Below are the code and all the weights of a small trained network. Each question names an input and a class and asks about switching units off, where a switched-off unit gives its printed mean instead of its output.

import numpy as np


def w(rows, s, z=0):
    codes = np.array(rows[::2]) - 128.0
    scale = np.full(codes.shape[1], s)
    scale[-1] = z or s
    return codes * scale


def f(y):
    return np.maximum(y, 0)


def log_softmax(a):
    a = a - a.max(-1, keepdims=True)
    return a - np.log(np.exp(a).sum(-1, keepdims=True))


def net(x, mask):
    res = np.array(x, float).reshape(1, 2) / 4 @ E
    y = f(res @ A[0][:, :-1].T + A[0][:, -1])
    res = res + np.where(mask, y, B[0][:, -1]) @ B[0][:, :-1]
    return log_softmax(res[-1] @ U[:, :-1].T + U[:, -1])


A, B = {}, {}
E = w([
[205,102,31,154,226,41],'x0',
[140,56,216,2,215,118],'x1',
],0.0095)
A[0] = w([
[35,134,182,104,93,206,103],'n1',
[145,82,145,91,225,94,90],'n2',
[67,144,93,169,90,111,80],'n3',
[116,145,68,181,108,187,111],'n4',
[139,76,191,63,153,166,75],'n5',
[131,117,166,108,184,138,253],'n6',
[129,90,169,63,129,118,86],'n7',
[123,182,92,190,95,170,66],'n8',
[170,190,97,187,56,160,93],'n9',
[81,105,194,129,76,152,96],'n10',
[127,137,94,151,87,131,121],'n11',
[90,94,141,146,131,170,90],'n12',
[252,116,66,138,206,43,78],'n13',
[125,161,150,171,133,155,240],'n14',
[161,95,187,67,145,147,81],'n15',
[92,166,201,102,86,225,111],'n16',
],0.013,0.014)
B[0] = w([
[125,109,69,147,185,181,220],'n1',
[74,169,113,152,151,105,196],'n2',
[73,184,141,158,126,95,164],'n3',
[106,169,154,113,141,94,183],'n4',
[43,221,129,157,114,67,192],'n5',
[195,154,195,5,96,149,249],'n6',
[60,183,135,166,121,62,174],'n7',
[76,162,136,134,129,86,179],'n8',
[70,155,168,119,124,93,198],'n9',
[115,121,77,128,149,150,187],'n10',
[112,159,146,107,135,113,165],'n11',
[103,143,96,147,131,118,141],'n12',
[121,103,62,162,188,193,218],'n13',
[199,121,174,22,110,144,230],'n14',
[45,169,140,156,114,50,182],'n15',
[137,109,60,161,171,191,227],'n16',
],0.015,0.016)
U = w([
[133,117,4,133,181,172,147],'0',
[84,153,162,126,102,10,35],'1',
[217,120,223,68,69,160,255],'2',
[157,80,105,170,102,138,66],'3',
],0.016,0.0063)

Each question gives the input, the list of numbers given to net, and the class t.
The units are the neurons (one row each of A and B). Each row of codes is followed by its name. A weight is (code - 128) times the scale printed after its matrix; where a second scale follows, it is the last column's (A, B and U).
mask holds one flag per neuron, in row order. A switched-off neuron (its flag False) gives its mean, the last column of its row in B, instead of its output. The means were averaged over made-up inputs and are rounded, as every weight is.
A unit's drop is (log p(t) with every unit on - log p(t) with that unit switched off) / (log p(t) with every unit on - log p(t) with every unit switched off).
k most important neurons: the k neurons with the biggest drops, biggest first
drop of u: that unit's drop, to one decimal
input [-3,-2], class 2: most important neuron => n13
input [-7,7], class 0: 4 most important neurons => n16, n1, n10, n9
input [-3,3], class 2: 3 most important neurons => n13, n6, n2
input [3,3], class 2: 4 most important neurons => n16, n1, n6, n10
input [-3,-3], class 2: 3 most important neurons => n13, n14, n5
input [-4,-1], class 0: 3 most important neurons => n16, n1, n6
input [-7,8], class 1: 3 most important neurons => n5, n15, n7
input [3,-3], class 2: 2 most important neurons => n16, n1
input [6,7], class 1: 4 most important neurons => n16, n1, n15, n5
input [3,-4], class 1: 3 most important neurons => n6, n16, n1
input [3,-5], class 1: drop of n6 => 0.1
input [-4,0], class 0: drop of n1 => 1.1
input [-1,-4], class 1: drop of n6 => 2.8
